Below is a small trained network, with its code and all its weights. Each question gives an input and a class and asks what happens when units are switched off, that is, made to give their printed mean instead of their output.

import numpy as np


def w(rows, s, z=0):
    codes = np.array(rows[::2]) - 128.0
    scale = np.full(codes.shape[1], s)
    scale[-1] = z or s
    return codes * scale


def norm(h):
    return h / np.sqrt((h * h).mean(-1, keepdims=True) + 1e-5)


def f(y):
    return np.maximum(y, 0)


def log_softmax(a):
    a = a - a.max(-1, keepdims=True)
    return a - np.log(np.exp(a).sum(-1, keepdims=True))


def net(x, mask):
    res = np.array(x, float).reshape(1, 6) / 4 @ E
    u = 0
    for l in range(3):
        y = f(norm(res) @ A[l][:, :-1].T + A[l][:, -1])
        res = res + np.where(mask[u : u + 3], y, B[l][:, -1]) @ B[l][:, :-1]
        u += 3
    return log_softmax(norm(res)[-1] @ U[:, :-1].T + U[:, -1])


A, B = {}, {}
E = w([
[172,192,130,6,155,201,61,120,141,144],'x0',
[103,156,116,111,131,129,160,133,134,104],'x1',
[125,145,108,133,135,101,121,131,157,127],'x2',
[126,134,46,133,65,133,94,116,99,91],'x3',
[79,167,140,170,186,105,110,46,85,123],'x4',
[155,87,114,175,195,191,119,109,189,48],'x5',
],0.014)
A[0] = w([
[116,77,116,175,77,134,175,188,176,145,151],'0.n1',
[129,119,222,127,209,89,188,162,164,186,12],'0.n2',
[115,124,2,136,25,106,64,90,65,57,1],'0.n3',
],0.0083,0.0089)
B[0] = w([
[221,156,110,90,151,147,130,186,104,122,253],'0.n1',
[5,77,183,172,102,165,80,200,171,131,173],'0.n2',
[59,109,185,169,120,183,108,177,171,169,197],'0.n3',
],0.015,0.0066)
A[1] = w([
[106,145,165,119,57,2,160,193,47,201,18],'1.n1',
[117,46,110,242,101,35,229,195,79,127,1],'1.n2',
[155,145,105,179,142,59,168,148,80,78,114],'1.n3',
],0.0099,0.0075)
B[1] = w([
[115,56,78,106,119,140,178,10,186,158,226],'1.n1',
[159,247,201,78,102,166,23,111,135,69,255],'1.n2',
[189,132,132,111,172,123,142,85,91,71,195],'1.n3',
],0.015,0.0069)
A[2] = w([
[64,162,137,211,192,75,104,38,32,119,37],'2.n1',
[123,139,26,175,48,138,89,128,80,88,51],'2.n2',
[185,71,131,222,172,157,153,113,173,10,4],'2.n3',
],0.012,0.0042)
B[2] = w([
[255,85,86,140,134,131,191,228,151,95,216],'2.n1',
[83,141,235,227,246,84,160,154,136,189,176],'2.n2',
[51,131,93,121,56,70,140,34,90,188,254],'2.n3',
],0.015,0.008)
U = w([
[160,235,177,90,133,129,60,95,86,84,252],'0',
[82,75,89,129,109,109,175,1,137,153,96],'1',
[20,85,222,200,160,139,129,209,145,155,97],'2',
[214,83,76,130,109,100,181,230,114,104,69],'3',
],0.017,0.0033)

Each question gives the input, the list of numbers given to net, and the class t.
The units are the neurons (one row each of A and B). Each row of codes is followed by its name. A weight is (code - 128) times the scale printed after its matrix; where a second scale follows, it is the last column's (A, B and U).
mask holds one flag per neuron, layer by layer. A switched-off neuron (its flag False) gives its mean, the last column of its row in B, instead of its output. The means were averaged over made-up inputs and are rounded, as every weight is.
A unit's drop is (log p(t) with every unit on - log p(t) with that unit switched off) / (log p(t) with every unit on - log p(t) with every unit switched off).
The circuit of an input: a set's keep is (log p(t) with only the set's units on - log p(t) with every unit switched off) / (log p(t) with every unit on - log p(t) with every unit switched off). Starting from all 9 units, units are removed one at a time, each time the one whose removal leaves the highest keep (on an exact tie, the one counted first), for as long as the keep stays at least 0.8.
units of the circuit, in order: the units of the circuit, biggest drop first
unit that matters most: the unit with the biggest drop
top k neurons: the k neurons with the biggest drops, biggest first
k most important neurons of layer l: the k neurons of layer l with the biggest drops, biggest first
input [3,7,-1,8,-8,-5], class 2: unit that matters most -> 2.n2
input [6,1,4,7,6,2], class 2: top 3 neurons -> 1.n2; 2.n2; 0.n1
input [6,7,0,1,-4,7], class 1: units of the circuit, in order -> 1.n2; 2.n3
input [-6,-8,2,-6,4,-6], class 0: top 2 neurons -> 1.n2; 2.n3
input [-2,-7,-6,-3,8,6], class 3: top 2 neurons -> 2.n1; 1.n1
input [-4,2,-7,-4,8,6], class 3: top 2 neurons -> 2.n1; 1.n1
input [4,-8,6,5,1,-6], class 1: 2 most important neurons of layer 1 -> 1.n1; 1.n2
input [3,2,-6,-4,-4,4], class 1: top 4 neurons -> 1.n2; 2.n1; 0.n1; 0.n3
input [6,2,1,-3,-8,-8], class 1: units of the circuit, in order -> 1.n1; 0.n1
input [0,6,-2,8,8,-3], class 2: top 3 neurons -> 0.n3; 2.n2; 1.n3
input [7,4,3,8,4,-5], class 2: 2 most important neurons of layer 1 -> 1.n2; 1.n3
input [0,0,8,-2,8,-6], class 3: top 2 neurons -> 2.n1; 2.n3
input [-7,1,0,2,8,-7], class 3: top 3 neurons -> 2.n1; 2.n3; 0.n1
input [2,0,-7,-6,-8,8], class 1: unit that matters most -> 2.n3
input [-5,0,-4,3,-5,6], class 1: top 2 neurons -> 2.n3; 0.n1
input [0,6,6,2,1,1], class 2: 2 most important neurons of layer 1 -> 1.n1; 1.n3
input [-5,-5,7,-5,3,-4], class 0: top 2 neurons -> 1.n2; 0.n3
input [-5,5,-4,-6,7,-2], class 3: top 2 neurons -> 2.n1; 0.n3
input [6,5,3,-5,-8,-5], class 3: 2 most important neurons of layer 1 -> 1.n2; 1.n3
input [-8,-5,-2,3,7,-5], class 0: unit that matters most -> 1.n2
input [3,5,-8,-5,-5,1], class 2: 2 most important neurons of layer 0 -> 0.n2; 0.n1
